(in the rows, 128 means zero)
Facts:
<106> γ:<639>, <717> ζ:<649>, <712>, <1254>, <62>
<1087> γ:<278>, <343>
<1089> γ:<1500>
<1093> γ:<335>
<1106> ζ:<491>, <1396>
<1116> γ:<639>, <975>
<1127> γ:<335> ζ:<1783>, <720>, <295>
<1209> γ:<986>
<1222> γ:<1315>, <202>
<1226> γ:<278>
<1238> ζ:<927>, <202>, <527>, <975>, <717>
<1254> γ:<636>
<1263> γ:<343>
<1278> γ:<1359>
<1303> γ:<643>
<1309> γ:<1631>
<1315> γ:<278>
<1345> γ:<1315>, <335>, <1628>
<1359> γ:<717>
<1361> γ:<848>, <913>, <717> ζ:<1278>, <972>, <238>
<1372> γ:<1007>, <1496> ζ:<1447>, <1496>
<1377> γ:<413>
<1390> γ:<268> ζ:<1042>
<13> γ:<278> ζ:<1446>, <1465>, <1663>, <1469>, <717>
<1400> γ:<530>, <975>
<1405> γ:<13> ζ:<1783>, <1268>, <1344>, <7>, <49>, <491>, <1258>
<142> ζ:<658>, <897>
<1447> γ:<760>, <1500>
<1468> γ:<278>
<1469> γ:<1359>, <1628>
<1480> γ:<1263>, <149>, <245> ζ:<1465>, <641>
<1486> γ:<80>
<1496> γ:<454>, <278>
<1500> γ:<760>
<1518> ζ:<535>, <238>, <413>, <556>, <898>, <639>
<1533> γ:<1468>, <268>, <97> ζ:<1570>, <1303>, <1469>
<1539> γ:<278> ζ:<882>, <454>, <1344>, <1298>, <62>
<154> γ:<717>
<1571> γ:<13>, <1359>, <149>, <278> ζ:<1302>, <760>, <1486>, <1222>, <775>, <859>
<1576> ζ:<775>, <639>, <1496>, <1396>
<1582> γ:<940>, <1007>, <717> ζ:<1087>, <729>, <1468>, <1258>
<1602> ζ:<1783>, <268>
<1619> ζ:<1278>, <42>, <49>, <717>
<1623> γ:<530>, <278>
<1628> γ:<454>, <343>
<1631> γ:<278>
<1661> γ:<592>, <1500> ζ:<1367>
<1663> γ:<335>
<1674> γ:<731>
<1752> γ:<542>, <643>
<175> γ:<335>
<1767> ζ:<1211>, <980>, <1740>
<1783> γ:<278>
<202> γ:<1496>
<206> γ:<454>
<245> γ:<335>, <154>
<246> γ:<643> ζ:<1087>, <1400>, <817>, <913>
<24> γ:<848>, <278>, <643>, <897>
<263> γ:<1631> ζ:<535>, <1784>, <1663>, <1146>, <1674>
<268> γ:<13>
<278> ζ:<1400>, <475>
<283> γ:<940>, <413> ζ:<722>, <898>
<289> γ:<454>
<295> γ:<149>, <1631>
<308> γ:<1582>, <278>
<343> γ:<278> ζ:<1623>, <569>
<364> ζ:<42>, <569>, <4>, <898>, <1367>, <1396>
<401> γ:<278>
<42> γ:<1582>, <658>, <475>
<46> ζ:<1054>, <1628>, <54>, <636>, <621>
<475> γ:<278>
<476> ζ:<848>, <50>, <255>
<491> γ:<569>, <1345>
<49> γ:<1468>, <97>
<508> γ:<1359>
<50> γ:<1093>, <1359>
<537> γ:<975>
<54> γ:<46>
<592> γ:<343>
<60> γ:<278> ζ:<508>, <980>
<611> γ:<530>, <643> ζ:<1740>, <612>, <621>
<617> γ:<1769>
<621> γ:<278>
<62> γ:<1500>
<636> γ:<335>, <278>
<638> ζ:<1522>
<639> γ:<278>
<643> γ:<278> ζ:<535>, <1769>, <1309>, <569>, <1500>
<656> γ:<783> ζ:<475>, <1258>
<667> γ:<848> ζ:<817>, <530>, <1780>
<712> γ:<1661>
<713> γ:<643> ζ:<729>
<720> γ:<592>
<731> γ:<643> ζ:<1446>, <712>, <1042>
<760> γ:<278>, <643>
<775> γ:<335>, <643>
<783> γ:<278>
<80> ζ:<649>, <321>, <335>, <1570>, <308>, <617>
<824> ζ:<535>, <1522>, <491>, <62>
<834> γ:<1359>, <508>
<848> γ:<760>, <717>
<854> γ:<986>, <1468> ζ:<1093>, <1415>
<859> γ:<278>
<876> γ:<760>, <268>
<882> γ:<1623>
<883> γ:<760>, <278> ζ:<1754>, <202>, <560>, <859>, <636>, <308>, <834>, <717>
<890> γ:<1619> ζ:<206>, <1769>, <1570>
<897> γ:<278>
<898> γ:<643>, <1377>
<913> γ:<475>
<927> γ:<413>, <975>
<946> γ:<760>, <278>
<952> ζ:<527>, <255>, <834>, <876>
<970> ζ:<1468>, <7>, <913>
<975> γ:<278>
<97> γ:<278>
<980> γ:<760>
<986> γ:<454>, <975>

Known rows:
<783>: [179 109 127 128 118 109  64 153 153 141 144 157 134 124 166 174 137 172
 151 119 143 140 119  74  98 159 182 125 167 150 105]
<986>: [195 103 116 135 116 116  69 156 109 131 143 199 114 110 169 163 142 188
 111 157 143 140 105  94 100 178 192 118 185 140 112]
<1089>: [175 113 138 120 104 119  73 138 160 138 137 135 143 144 145 161 135 159
 162 116 146 154 128  73  99 151 167 110 151 148 122]
<946>: [178 106 134 135  97 102  71 143 153 132 127 140 140 142 156 164 131 154
 164 110 144 148 130  79  98 160 161  91 165 149 114]
<54>: [179 100 154  95 117 152 101 125 124 116 142 137 141 136 112 154 139 163
 125 166 151 163 131  83 103 160 176 121 130 142 159]
<49>: [183 105 127 138 100 105  72 148 133 124 143 139 131 143 155 169 140 156
 157 126 136 155 126  91  96 170 171  94 165 147 115]
<1754>: [178 105 154  95 123 161  96 134 131 126 152 147 135 129 115 165 146 175
 118 164 152 159 129  80 105 160 187 135 130 146 149]
<897>: [180 114 127 127 117 104  67 152 154 142 139 154 136 125 168 174 135 169
 150 121 145 144 120  71 101 155 179 126 170 151 104]
<24>: [171 106 134 144  91 102  67 146 138 124 117 134 145 152 152 157 132 158
 156 115 142 151 139  80 102 162 154  71 170 151 119]
<1372>: [156 120 137 162 111 100  85 149 105 114 137 147 108 129 179 130 138 192
 111 176 126 154 124  96 148 159 169  81 171 151 134]
<535>: [166 112 144  92 134 157  89 122 135 133 141 157 140 125 123 150 144 194
 124 158 139 153 108  71 111 170 180 131 126 145 155]
<1465>: [170 108 156  99 120 157  96 131 133 124 153 141 130 126 113 162 142 189
 115 161 148 161 132  73 100 162 181 133 126 147 144]
<1254>: [178 105 135 113 115 104  65 144 120 111 126 168 176 129 142 176 139 174
 127 121 143 140 119  73 102 158 142 101 170 149 113]
<556>: [176 107 150  93 127 166  95 135 130 131 148 152 136 130 124 158 140 180
 125 163 152 158 119  75 108 164 187 131 128 143 149]
<1602>: [174 123 156  99 121 129  96 128 132 111 184 125 136 132 129 141 170 163
 114 179 123 168 120  79 138 153 186 144 128 146 163]
<1674>: [182 104 138 123 102 104  70 144 152 147 132 152 151 140 131 161 143 168
 151 120 146 143 128  69 111 159 156  92 159 146 115]
<972>: [176 108 148  90 125 163  96 134 133 131 149 153 134 129 116 161 145 178
 118 161 151 158 121  77 106 159 183 137 131 147 149]

Rows:
No name comes twice in this set of rows, the named rows included.
[156 123 157 154 106  91  84 134 114  90 134 122 151 133 159 160 136 175
 119 141 126 160 132  84 135 146 131  98 158 160 122]  <1480>
[139 124 137 118 119 138  61 164 166 134 132 141 134 137 170 163 135 204
 142 128 147 149 141  47 118 136 197 128 166 162 116]  <848>
[185 107 116 130 122 119  66 155 112 115 142 185 129 107 178 172 138 182
 112 145 145 143 108  94  94 169 183 128 186 144 104]  <1628>
[165 113 176 122 128 123 120 101 124 115 137 128 124 131 118 126 130 182
 116 172 143 158 126  80 136 154 154 123 111 146 157]  <890>
[174 116 127 112 122 119  57 155 167 142 155 151 129 121 175 176 141 168
 153 122 141 148 117  71  99 154 198 160 160 150 110]  <268>
[157 126 134 104 142 143  57 155 156 130 151 165 141 116 180 185 139 202
 130 125 154 143 112  56 111 138 203 179 157 156 106]  <149>
[193  98 131 141 104 105  77 142 135 122 130 158 137 149 171 167 128 158
 157 117 155 151 128  83  93 166 162  98 174 153 120]  <1087>
[172 119 146 110 110  83  64 152 106  82 164 149 192 133 146 166 171 165
 100 144 128 142 114  78 144 140 128 102 168 158 129]  <1127>
[171 124 173 122 113 138 104 131 122 117 180 104 116 123 119 169 161 175
  96 190 125 171 133  86 132 150 178 139 111 152 138]  <1238>
[184 139 139 110 175 103  58 159 202 172 195 204 111 109 221 182 153 209
 130 137 163 130 104  37 147 131 216 225 157 165  90]  <278>
[185 103 125 138 105 104  67 151 129 139 134 163 120 136 154 159 140 170
 132 140 146 147 123  87 104 168 174  94 174 146 117]  <537>
[148 117 133 143  93 136  72 164 124 123 123 132 124 147 155 152 132 191
 132 150 138 161 148  77 118 161 181  66 167 155 130]  <42>
[185 109 114 135 119 116  63 159 109 130 142 179 118 109 185 168 139 181
 126 149 142 138 110  93 103 172 189 121 181 143 107]  <1496>
[187 107 124 137 114 121  69 159 120 124 155 175 119 108 169 179 143 183
 112 152 138 148 118  91  97 169 182 126 174 142 104]  <202>

The same things again, as new rows of numbers:
Known rows:
<639>: [116 126 108 102 145 140 125 123 131 117 113 135  92 111 155 142 142 136
 143 133 115 177 158 116 110 123]
<24>: [135 124 179 118 156 143  98 136 135 173 105 115 125 134 117 114 122 143
 142 164 133 141 154 116 140 127]
<1500>: [119  84 106 140 126 133  96 122 103 102 104 122 127 128 168 164 130 137
 154 129 119 192  60 127 137 137]
<527>: [111 142 127 155 105 122 164 121 138 103 102 128 159 128 138 114 116 122
 140  99 118 109 128 109 121 152]
<268>: [ 92 120 134 113 112 127 125 140 117 124 135 133 143 110 162 143 123 124
 145 158 101 193 133 111 115 132]
<4>: [140 144 113 140 115 127 156 130 134  87  97 119 169 105 139 121 136 138
 139 110 126 112 104 117 113 140]
<569>: [105 126 121 100 117 124 134 111 138  97  98 129  66 109 176 109 144 137
 123 117  99 139 104 162 113 123]
<824>: [158 150 125 137 125 126 160 141 112  91 116 132 174 120 129 138 124 115
 139 126 109 109  89 133 107 152]
<1054>: [134 144 124 147 109 133 152 111 134 101 112 129 171 126 148 110 115 124
 133 114 119 105 103 101 110 137]
<1042>: [125 146 117 139 111 131 149 124 129  99 118 132 174 120 147 125 121 132
 138 102 124 101 103 127 120 147]
<1127>: [130 134 180 104 142 129 134 142 122 134 108 126  67 135 123  86 120 118
 119 169  94 105 104 153 104 128]
<80>: [149 148 108 143 114 112 162 127 100  87 128 146 155 112 155 156  99 111
 133 110 112  99  93 127 110 157]
<621>: [112 126 172 113 134 147 106 107 147 158 125 127 131 133 145 117 115 129
 132 155 117 169 153 112 123 109]
<535>: [125 141 101 134 117 134 152 129 135  89 102 121 173 106 140 119 141 151
 138 104 123 108 103 126 126 144]
<530>: [113  97 115 100 107 126 124 139 145 114 134 129  80 101 198 165 110 114
 149 134 149 159 147 118  98 148]
<49>: [111 141 163 103 125 128 125 140 140 164 115 116 169 125 122 114 141 126
 141 147 114 177 172 131 127 131]
<1116>: [144 142 163 112 147 141 110 123 148 161 119 122 122 122 132 130 122 127
 145 138 141 146 173 134 119 124]

Rows:
No name comes twice in this set of rows, the named rows included.
[114 122 172 133 131 128 108 134 124 170 103 120 154 138 127 122 121 133
 137 152 112 174 156 107 152 133]  <876>
[146 131 186 135 152 117 118 130 111 173 105 128 124 150 117 142 105  99
 132 163 106 177 151 113 143 139]  <883>
[131 136 115  98 133 129 117  99 131 138 114 125  93 121 151 127 145 129
 136 112 120 178 159 142  96 119]  <1496>
[164 155 161 120 157 137 112 104 124 149 111 125 106 129 114 130 132 128
 145 124 127 152 174 142 101 117]  <1372>
[106 128 112 129 151 154 117 114 118  95 133 145  93 113 145 144 123 133
 168 123 126 145 159 112 101 126]  <658>
[127 120 164 103 126 132 103 143 156 170 122 107 127 129 136 120 123 133
 153 125 160 140 180 135 108 136]  <1400>
[100 124 155  99 128 136 111 141 139 159 126 121 134 134 128 108 136 131
 146 159 115 174 152 125 121 125]  <1783>
[137 148 146 102 127 134 114  92 138 158 116 125 117 121 150 128 140 124
 131 101 131 148 152 181 119 122]  <206>
[145  98 170 118 144 130 109 161 138 154 108 111  97 133 145 124 107 126
 144 161 147 125 128 114 123 148]  <713>
[176 143 153 129 174 158 122 122 144 127 101 121 107 132 104 136 132 119
 161 129 153 132 178 125 115 137]  <283>
[118 144 147  93 127 129 126 122 138 151 102 118  98 144 124  74 150 142
 123 131 103 119 120 171 116 117]  <491>
[153  96 180 113 141 117 109 168 132 154 111 109  85 127 140 137 101 121
 143 170 148 125 129 123 112 155]  <246>
[ 97 120 138 126 146 138 100 134 109 117 129 135  99 121 124 126 125 153
 173 129 126 146 166 109 102 125]  <913>
[146 110 124 117 145 152 123 135 154 129 123 125  94 130 155 144 113 112
 153 132 159 125 144 115 109 150]  <1377>
[142 108 161 118 145 137 112 147 152 163 109 111 110 137 145 119 107 136
 136 159 151 121 120 110 136 147]  <1752>

The same things again, as new rows of numbers:
Known rows:
<475>: [217 103 129 109 104  91 117 104 111 146 152  62 153 137 104 164 194  97
 156 138 174 111 151 101 157 168 167 127  93 115 172 148 135 161 173]
<1372>: [127 141 138 117 118 133 132 155 113 105 131 166 126 111 150 118 119 122
 113 120  84 129 145 106 125 145 111 145 131 127 111 129  98 111 124]
<712>: [118 135 120 132 126 108 153 123 143 128 100  94 110 116 127 128 115 155
 132 126 160 108  87 155 108 107 116 105 122 103 103  97 164 136  97]
<1663>: [ 98  91 100 104 126  94 194 109 109 162 179  92 135 142  94 112  60 136
 108 119 146 179 101  99 121  80 177 129 140 176  89  88 139 132 109]
<946>: [147 102 131  99 128  92  84 118  99 134 129 125 122 103 114 155 183  92
 130 120 122  96 156 138 125 160 140 140  68 100 133 109 150 124 140]
<1087>: [216 128 114 111  98 104 143 107 127 111 163  60 142 138 128 199 184 114
 185 178 145 131 144 132 140 170 146 117 103 139 149 163 139 181 155]
<1209>: [128 155 126 127 131 122 141 132 119 115 115 140 121 145 143 127 120 130
 125 127 100 121 117 122 126 143 123 133 131 130 102 126 105 146 110]
<720>: [136 147  92 142 124 138 141 149 134  93 125 102 136 120 141 169 130 145
 164 142 129 133 113 144 112 150 108 106 133 137 117 124 138 139 111]
<1628>: [117 220 115 155 123 166 146 127 127 133 167 111 125 127 177 155 126 152
 172 163  91 176 132 132 141 116 107  79  92 172 103 139 122 216  90]
<454>: [155 171 137 153 132 129 139 169 138 111  86 113 117 127 145 130 130 166
 148 107 145 138  72 145 114 130 112  91 184 113 110 119 121 150 102]
<1769>: [113 143 138 140 133 147 137 102 150 163 119 120  89 142 128 110 115 149
 119 115 131 127  99 154 118  96 139 126 157 124 110 105 153  91 137]
<556>: [126 148 130 131 122 168 124 124 146 139 136 130  94 136 136 114 127 142
 133 118 111 136 113 125 117 115 142 126 164 133 125 109 131  69 159]
<476>: [104 106 147 130 151 120 108 124 128 111 109 167 138 122 156 102 110  99
 130 155 110 144 143 147 123 127 119 149 153 140 117 161 106 119  99]
<611>: [ 74 130 151 157 144 146 110 135  83 143 156 172 184 150  86 138 121 197
  91 125  84 166 154 135 146 129  89 135  80 147 194 154  99 157 111]
<1106>: [139 119 153 139 133 143 114 168 130 108 115 164 129 104 125 119 130 154
 130 120 130 145 137 137 114 119 113 133 180 131 141 137 111  80 130]
<1298>: [140 122 126 157 154 139 129 157 141 112  86 122 137 114 112 131 122 145
 145 114 168 126  92 146 113 124 109 116 166 112 131 114 139 110 110]
<940>: [113 127 140 141 158 134 109 123 134 128 107 156 117 130 130 126 109 110
 135 124 115 116 107 142 120 141 114 135 158 129 115 125 108 107 113]

Rows:
No name comes twice in this set of rows, the named rows included.
[ 83 143 106 155 103 185 152  56 144 128 156 153 155 125 107 173  72  80
 141 147 149  77 169  88 144 136  55 122  33 171 146 135 112 146  99]  <508>
[123  90 101 104 119  99  92 158 112 119 144  79 145 103 119 122 204 144
 104 143  99 114 128 123 132 165 171 165  20  40 184  86 178 101 184]  <760>
[139 107 148 150 150 129 111 171 123  91  91 151 151 105 118 141 126 136
 143 119 142 138 134 145 122 136 109 124 179 140 142 151 109 108 106]  <1602>
[ 83 113 124 125 110 114 180 108 142 144 138  74 154 181  94 116 115 224
  74 156 110 139  89 151 141 107 116 161  94  65 162 129 153 123 149]  <1303>
[ 99 138 103 115  82 133 194  66 170 146 135 102 109 136 143 122  88 129
 121 156 158 102 127 126 135  93 100 115  84 131 112 128 155 149 118]  <1469>
[126 128 159 109 105 116 163 128 112 135 134 168 113 113 131 123 114 154
 101 118 119 125 172 161 133  97  98 131 137 152 113 144 117 113 114]  <263>
[143 103 137 117 117 104 121 115 105 134 145 112 154 140  97 138 152 142
 108 142 116 113 133 110 146 148 122 164  73  88 173 134 121 129 147]  <24>
[145  99 146 114  98 138 131 122 127 104 150 148 148  68 141 108 134  68
 134 164 123 125 206  88 159 136  93 150  48 108 150 156 108 111 107]  <1571>
[111 127 133 115 131 108 145 121 121 118 106 148 122 110 137 129 108 139
 117 134 133 105 127 162 115 114  97 130 120 126 100 127 135 133  91]  <1390>
[ 95  85 162 127 114  90 173 130 122 120 127 110 171 156  89 120 118 246
  56 150 110 137 107 166 134 109  83 174  88  70 188 154 132 119 119]  <731>
[131 113 126 108 122  98 143 135 122  81 111 175 146 151 133 150 123 117
 103 121 108  88 157 142 123 165 118 142 159 162 123 156  90 146 125]  <667>
[120 122 155 134 131 146 119 161 138 115 121 177 124 108 150 107 133 147
 120 128 130 153 161 152 127  98 131 116 176 159 139 168 122 106 137]  <1619>
[121 111 157 136 162 124 108 110 117 115 105 169 128 124 130 130 117 112
 133 138  94 123 129 154 117 148  94 153 162 133 116 135  97 101  88]  <142>
[ 56 145  86 138 158 143  72 136 104 139 118 164 119 118 125 174 142 119
 131  91 110  90 125 159  99 151 137  96  88 169 131  69 158 142 132]  <980>

